Here is a tiny trained network, its code and every weight. The questions are about switching its units off for an input and a target symbol, where a switched-off unit gives its printed mean instead of its output.

import numpy as np


def w(rows, s, z=0):
    codes = np.array(rows[::2]) - 128.0
    scale = np.full(codes.shape[1], s)
    scale[-1] = z or s
    return codes * scale


def norm(h):
    return h / np.sqrt((h * h).mean(-1, keepdims=True) + 1e-5)


def f(y):
    return np.maximum(y, 0)


def softmax(a):
    e = np.exp(a - a.max(-1, keepdims=True))
    return e / e.sum(-1, keepdims=True)


def log_softmax(a):
    a = a - a.max(-1, keepdims=True)
    return a - np.log(np.exp(a).sum(-1, keepdims=True))


def net(x, mask):
    ids = ['αβγδζθλμπτψ'.index(c) for c in x.split()]
    T = len(ids)
    res = E[ids] + P[:T]
    u = 0
    for l in range(3):
        q, k, v = (norm(res) @ M[l].T for M in (Q, K, V))
        z = softmax(np.where(np.tri(T) > 0, q @ k.T / 2**0.5, -1e9)) @ v
        res = res + np.where(mask[u], z, O[l][:, -1]) @ O[l][:, :-1]
        u += 1
        y = f(norm(res) @ A[l][:, :-1].T + A[l][:, -1])
        res = res + np.where(mask[u : u + 4], y, B[l][:, -1]) @ B[l][:, :-1]
        u += 4
    return log_softmax(norm(res)[-1] @ U[:, :-1].T + U[:, -1])


Q, K, V, O, A, B = {}, {}, {}, {}, {}, {}
E = w([
[119,107,125,150,125,158],'α',
[112,98,93,118,137,139],'β',
[137,148,119,114,137,112],'γ',
[119,144,115,133,128,118],'δ',
[137,137,144,131,136,144],'ζ',
[124,136,108,152,125,113],'θ',
[134,154,127,139,127,111],'λ',
[175,202,39,119,139,251],'μ',
[85,132,108,143,125,136],'π',
[133,116,94,149,133,112],'τ',
[107,158,114,117,133,113],'ψ',
],0.032)
P = w([
[140,97,185,124,237,96],'0',
[110,132,144,95,92,92],'1',
[148,175,130,118,33,85],'2',
[167,194,142,142,50,98],'3',
[61,188,180,240,125,39],'4',
[94,200,179,202,248,95],'5',
[132,127,78,64,241,141],'6',
],0.011)
Q[0] = w([
[160,90,149,137,98,132],'0.h1',
[192,3,224,51,106,127],'0.h1',
],0.0056)
K[0] = w([
[119,125,151,47,138,108],'0.h1',
[86,13,204,84,156,2],'0.h1',
],0.0052)
V[0] = w([
[131,226,30,104,201,249],'0.h1',
[29,32,254,93,84,11],'0.h1',
],0.0057)
O[0] = w([
[140,239,11,112,124,244,218],'0.h1',
[113,2,232,150,154,15,6],'0.h1',
],0.0082,0.0025)
A[0] = w([
[138,177,105,165,64,180,71],'0.n1',
[143,174,254,172,134,179,215],'0.n2',
[192,57,90,66,110,150,3],'0.n3',
[168,111,144,123,48,77,227],'0.n4',
],0.0059,0.0024)
B[0] = w([
[238,118,159,225,184,25,222],'0.n1',
[163,11,1,138,101,109,255],'0.n2',
[188,214,38,127,195,192,136],'0.n3',
[108,82,102,55,92,191,249],'0.n4',
],0.0053,0.0029)
Q[1] = w([
[132,116,61,60,7,132],'1.h1',
[96,95,162,160,84,56],'1.h1',
],0.018)
K[1] = w([
[147,144,158,166,252,145],'1.h1',
[78,42,182,73,187,58],'1.h1',
],0.018)
V[1] = w([
[87,72,133,251,96,179],'1.h1',
[1,197,123,160,136,86],'1.h1',
],0.016)
O[1] = w([
[177,150,230,196,199,166,191],'1.h1',
[167,118,125,3,195,123,2],'1.h1',
],0.022,0.0022)
A[1] = w([
[152,103,109,228,118,80,191],'1.n1',
[96,159,147,182,140,248,3],'1.n2',
[129,158,168,141,51,114,245],'1.n3',
[108,131,115,95,141,69,93],'1.n4',
],0.013,0.0031)
B[1] = w([
[64,233,133,2,135,109,255],'1.n1',
[80,5,191,58,162,51,235],'1.n2',
[93,16,192,57,161,160,205],'1.n3',
[129,62,134,235,70,220,172],'1.n4',
],0.0096,0.0082)
Q[2] = w([
[163,103,108,171,88,3],'2.h1',
[111,141,80,192,220,171],'2.h1',
],0.012)
K[2] = w([
[58,5,160,105,155,119],'2.h1',
[202,132,162,139,1,181],'2.h1',
],0.0084)
V[2] = w([
[106,181,78,143,161,237],'2.h1',
[62,5,139,118,179,146],'2.h1',
],0.018)
O[2] = w([
[46,167,177,58,144,174,185],'2.h1',
[167,252,100,93,119,144,255],'2.h1',
],0.014,0.0041)
A[2] = w([
[185,248,42,156,208,90,157],'2.n1',
[161,152,99,166,7,122,2],'2.n2',
[122,199,54,38,89,196,187],'2.n3',
[133,129,135,124,119,130,71],'2.n4',
],0.011,0.0039)
B[2] = w([
[105,22,136,145,125,125,191],'2.n1',
[55,3,178,132,161,246,166],'2.n2',
[126,181,127,193,202,132,252],'2.n3',
[138,121,173,118,142,122,128],'2.n4',
],0.013,0.011)
U = w([
[56,78,180,72,152,75,67],'α',
[195,144,41,165,170,136,136],'β',
[139,132,123,102,111,152,167],'γ',
[108,130,50,124,8,108,252],'δ',
[91,144,134,209,13,152,90],'ζ',
[166,144,79,10,120,79,152],'θ',
[113,52,83,196,119,167,88],'λ',
[64,231,100,113,126,133,156],'μ',
[190,31,117,145,171,118,69],'π',
[216,164,164,27,172,140,56],'τ',
[157,169,191,181,141,154,181],'ψ',
],0.017,0.004)

Each question gives the input, a string of symbols that net reads in full, and the target symbol t.
The units are the heads (2 rows each of Q, K, V and O) and the neurons (one row each of A and B). Each row of codes is followed by its name. A weight is (code - 128) times the scale printed after its matrix; where a second scale follows, it is the last column's (O, A, B and U).
mask holds one flag per unit, layer by layer, with each layer's heads first. A switched-off unit (its flag False) gives its mean, the last column of its rows in O or B, instead of its output. The means were averaged over made-up inputs and are rounded, as every weight is.
A unit's drop is (log p(t) with every unit on - log p(t) with that unit switched off) / (log p(t) with every unit on - log p(t) with every unit switched off).
The circuit of an input: a set's keep is (log p(t) with only the set's units on - log p(t) with every unit switched off) / (log p(t) with every unit on - log p(t) with every unit switched off). Starting from the 12 units with the biggest drops (on a tie, the unit counted first), units are removed one at a time, each time the one whose removal leaves the highest keep (on an exact tie, the one counted first), for as long as the keep stays at least 0.8.
units of the circuit, in order: the units of the circuit, biggest drop first
unit that matters most: the unit with the biggest drop
top k neurons: the k neurons with the biggest drops, biggest first
top k neurons in layer l: the k neurons of layer l with the biggest drops, biggest first
input γ α ζ β α ψ τ, target μ: units of the circuit, in order	1.n1; 1.h1; 0.h1
input γ γ γ γ δ, target δ: units of the circuit, in order	1.h1
input α τ α π δ π γ, target τ: units of the circuit, in order	1.h1; 0.h1
input δ γ γ τ, target β: top 2 neurons	1.n4; 2.n3
input θ α α, target π: units of the circuit, in order	1.h1; 0.h1; 2.h1; 2.n1
input ψ α λ θ ψ, target ψ: units of the circuit, in order	0.h1; 1.h1
input π γ ζ π π, target δ: units of the circuit, in order	1.h1; 0.h1
input τ α ζ ψ θ τ ψ, target θ: units of the circuit, in order	1.h1; 0.h1
input γ λ ζ π ψ, target λ: top 2 neurons in layer 1	1.n1; 1.n4
input λ α θ ζ π α π, target ζ: units of the circuit, in order	1.h1; 0.n2
input τ γ τ, target α: top 2 neurons	1.n3; 1.n1
input τ α ψ ψ, target α: top 2 neurons	1.n1; 1.n2
input β β γ α β β, target δ: units of the circuit, in order	0.n1; 1.h1; 0.h1
input θ π α λ ψ ζ λ, target λ: unit that matters most	0.h1
input β α ψ α γ, target ψ: top 2 neurons in layer 0	0.n2; 0.n1
input γ ζ π π β μ τ, target μ: top 2 neurons	0.n2; 2.n2
input λ λ τ τ, target λ: top 2 neurons	2.n2; 1.n2
input α θ α θ π, target π: top 2 neurons	2.n1; 1.n2
input θ α α ψ, target π: top 2 neurons	1.n1; 2.n1
input ζ α λ λ, target ζ: units of the circuit, in order	1.h1
input μ ψ α γ β π ψ, target α: top 2 neurons	0.n1; 1.n2
input θ ψ δ, target π: top 2 neurons	2.n1; 1.n1
input ψ β α θ α α α, target π: top 2 neurons in layer 1	1.n1; 1.n3
